[[-10  -8  31 -17  24]
 [-23  -3  29 -13   7]
 [ 18   5   9 -12  -9]
 [-18  -5   9   1  31]
 [-13   0  -3 -15  24]
 [ 20 -25  10   1 -25]
 [-18   6 -27  31  27]
 [  9 -24 -27  15 -31]
 [ 32  31 -32   5  22]
 [-18 -20   5  29   1]
 [-27   4   2 -16 -26]]
|
[[-27   4   2 -16 -26]
 [-18 -20   5  29   1]
 [ 32  31 -32   5  22]
 [  9 -24 -27  15 -31]
 [-18   6 -27  31  27]
 [ 20 -25  10   1 -25]
 [-13   0  -3 -15  24]
 [-18  -5   9   1  31]
 [ 18   5   9 -12  -9]
 [-23  -3  29 -13   7]
 [-10  -8  31 -17  24]]

[[-25  -4 -18 -10]
 [ 36 -37  11 -17]
 [-39  35 -42   3]
 [-42 -28 -20 -39]
 [ 39  40 -12 -21]
 [ 26  43  40 -43]
 [-43 -35 -30  39]
 [-41 -36  41 -37]
 [ 34 -32  41  37]]
|
[[ 34 -32  41  37]
 [-41 -36  41 -37]
 [-43 -35 -30  39]
 [ 26  43  40 -43]
 [ 39  40 -12 -21]
 [-42 -28 -20 -39]
 [-39  35 -42   3]
 [ 36 -37  11 -17]
 [-25  -4 -18 -10]]

[[-14 -10  26  18  -1   2  -2  13   5]
 [ -5  -3  19  26  -9 -11  -3   9  -3]
 [ 33  -3 -18 -12  24   5   9  23 -30]
 [ -8   4  -7 -26   8  16   4   0  10]
 [ 15   2  -2  25   0 -24   7  -4 -12]
 [ 25  -2   0  13  14  -8  10  25 -27]
 [-22   3  -1  -3 -16  -1  -8 -33  27]
 [  8  -4   0   8 -10   0 -12   0  -8]
 [  8  -1  10  21   3 -11   4  14 -13]]
|
[[  8  -1  10  21   3 -11   4  14 -13]
 [  8  -4   0   8 -10   0 -12   0  -8]
 [-22   3  -1  -3 -16  -1  -8 -33  27]
 [ 25  -2   0  13  14  -8  10  25 -27]
 [ 15   2  -2  25   0 -24   7  -4 -12]
 [ -8   4  -7 -26   8  16   4   0  10]
 [ 33  -3 -18 -12  24   5   9  23 -30]
 [ -5  -3  19  26  -9 -11  -3   9  -3]
 [-14 -10  26  18  -1   2  -2  13   5]]

[[  3  -3   9  -7  -8  -1  -3  -6  23   5]
 [ -1  -4  -2   1  -2   3   6  -8   9  -1]
 [  8   3  13   8 -17  21  12 -12  -2  22]
 [  3   4   9   3  -7   6  12  -8   6  10]
 [ 23 -20 -21  19  -3  25 -16  12 -44   1]
 [ -2  -4  -1   2   0   1   5  -9  10   2]]
|
[[ -2  -4  -1   2   0   1   5  -9  10   2]
 [ 23 -20 -21  19  -3  25 -16  12 -44   1]
 [  3   4   9   3  -7   6  12  -8   6  10]
 [  8   3  13   8 -17  21  12 -12  -2  22]
 [ -1  -4  -2   1  -2   3   6  -8   9  -1]
 [  3  -3   9  -7  -8  -1  -3  -6  23   5]]

[[ -1   8  25  -7  36 -13]
 [ 10  10  18  -4  16  -3]
 [ -1 -12  30 -15  16  -6]
 [  9   4  10   3  11  10]
 [  2   9  22  -7  31 -11]
 [  9  10  17  -4  14  -5]
 [-14   2 -20  41  40  35]
 [ 10   5  12   3  12  10]
 [  8  10  18  -4  15  -6]
 [ 20  24 -39  27 -20  33]]
|
[[ 20  24 -39  27 -20  33]
 [  8  10  18  -4  15  -6]
 [ 10   5  12   3  12  10]
 [-14   2 -20  41  40  35]
 [  9  10  17  -4  14  -5]
 [  2   9  22  -7  31 -11]
 [  9   4  10   3  11  10]
 [ -1 -12  30 -15  16  -6]
 [ 10  10  18  -4  16  -3]
 [ -1   8  25  -7  36 -13]]

[[  8  11   1  14   8 -15  -6  -4  -3 -14  -4   5 -17  22   4]
 [ -3  15   4  31   3 -35   0  12 -11 -14  -2   0 -15 -15  34]
 [-15  25  -1  21   7   1  13   1  -7  -9  -6   0  -3 -12 -14]
 [ -6   3  -3 -13  11  -5  -7   0  -3  -6   0   8  -9 -11  -1]
 [-16  11  -4  33  -4  22   3 -22 -26 -24  -2   0  14 -10 -13]
 [ -3   2  -1 -16   9 -42   8 -22  -2 -10  -6 -10  13   3  23]]
|
[[ -3   2  -1 -16   9 -42   8 -22  -2 -10  -6 -10  13   3  23]
 [-16  11  -4  33  -4  22   3 -22 -26 -24  -2   0  14 -10 -13]
 [ -6   3  -3 -13  11  -5  -7   0  -3  -6   0   8  -9 -11  -1]
 [-15  25  -1  21   7   1  13   1  -7  -9  -6   0  -3 -12 -14]
 [ -3  15   4  31   3 -35   0  12 -11 -14  -2   0 -15 -15  34]
 [  8  11   1  14   8 -15  -6  -4  -3 -14  -4   5 -17  22   4]]

[[  6  -4  -3  -3  -3  -1  20   8   2   0   5   4   4   4  -7]
 [  6  -4  -3  -3  -3  -1  12  -1   2   9   4  -5  10 -10 -11]
 [ 10  -4  -3  -5  -3  -1   6  -9   4  16   5   1   2   6  -5]
 [  6   7  -9  -3  31  -1   9  -1   2  -7   3   6  -3   6   3]
 [  7  -4  -3  -3  -3   0   6  -4   7  10   5   4   2  11  -5]]
|
[[  7  -4  -3  -3  -3   0   6  -4   7  10   5   4   2  11  -5]
 [  6   7  -9  -3  31  -1   9  -1   2  -7   3   6  -3   6   3]
 [ 10  -4  -3  -5  -3  -1   6  -9   4  16   5   1   2   6  -5]
 [  6  -4  -3  -3  -3  -1  12  -1   2   9   4  -5  10 -10 -11]
 [  6  -4  -3  -3  -3  -1  20   8   2   0   5   4   4   4  -7]]

[[ 31  23 -13 -17  -9  12  26 -39   1 -22   4 -11]
 [ -4 -10  -9   3   2 -16   6 -15  -9   4   0  -2]
 [ 19  16 -10 -10  -8  11  23 -30   4 -16  -3  -7]
 [  6  14  -1 -16  12 -11  -2   5 -11  -2 -10   4]
 [  0   0   0   0   0   0   0   0   0   0   0   0]
 [  6  -2   7 -19  -2 -14   6  -7 -17   9  -3  -5]]
|
[[  6  -2   7 -19  -2 -14   6  -7 -17   9  -3  -5]
 [  0   0   0   0   0   0   0   0   0   0   0   0]
 [  6  14  -1 -16  12 -11  -2   5 -11  -2 -10   4]
 [ 19  16 -10 -10  -8  11  23 -30   4 -16  -3  -7]
 [ -4 -10  -9   3   2 -16   6 -15  -9   4   0  -2]
 [ 31  23 -13 -17  -9  12  26 -39   1 -22   4 -11]]

[[ 29   8   9 -43 -14  18   0]
 [ -5  14 -16  -5  11   2  -2]
 [ -8   7   1   3   4 -18  25]
 [  0   0   0   0   0   0   0]
 [ 19  14   4 -37   0  14  -6]
 [ -3  11 -13  -9   9   1  -2]
 [ 19  14  -3 -11  -1   5   9]
 [-12  13 -23   1   8   8   3]
 [ -2  15 -11  -9   8   0  -3]]
|
[[ -2  15 -11  -9   8   0  -3]
 [-12  13 -23   1   8   8   3]
 [ 19  14  -3 -11  -1   5   9]
 [ -3  11 -13  -9   9   1  -2]
 [ 19  14   4 -37   0  14  -6]
 [  0   0   0   0   0   0   0]
 [ -8   7   1   3   4 -18  25]
 [ -5  14 -16  -5  11   2  -2]
 [ 29   8   9 -43 -14  18   0]]
---
[[  2   4  21  -7  -2]
 [ 13   4  11  -4  -1]
 [ 36  25   1   7 -20]]
|
[[ 2  4]
 [13  4]
 [36 25]]

[[-30  17]
 [-36 -15]
 [ -4 -31]
 [-22  24]]
|
[[-30  17]
 [-36 -15]
 [ -4 -31]]

[[ -5 -11 -10]
 [ -3   8  13]
 [ 34  -2  -2]]
|
[[ -5 -11]
 [ -3   8]
 [ 34  -2]]

[[ 17  -6 -19 -26]
 [ 29   9 -21  15]
 [-27  12   8  16]
 [  9 -10   1   7]
 [ 21   7 -19 -31]]
|
[[ 17  -6]
 [ 29   9]
 [-27  12]]

[[-27  -6]
 [-11 -20]
 [ 43  -5]
 [-11 -21]]
|
[[-27  -6]
 [-11 -20]
 [ 43  -5]]

[[ -8  19  -2  23 -11]
 [ 16   8  13  17  28]
 [  0  10 -17  11   8]
 [ 17  -1 -25  -1  44]
 [ -4   0 -37  -3   5]]
|
[[-8 19]
 [16  8]
 [ 0 10]]
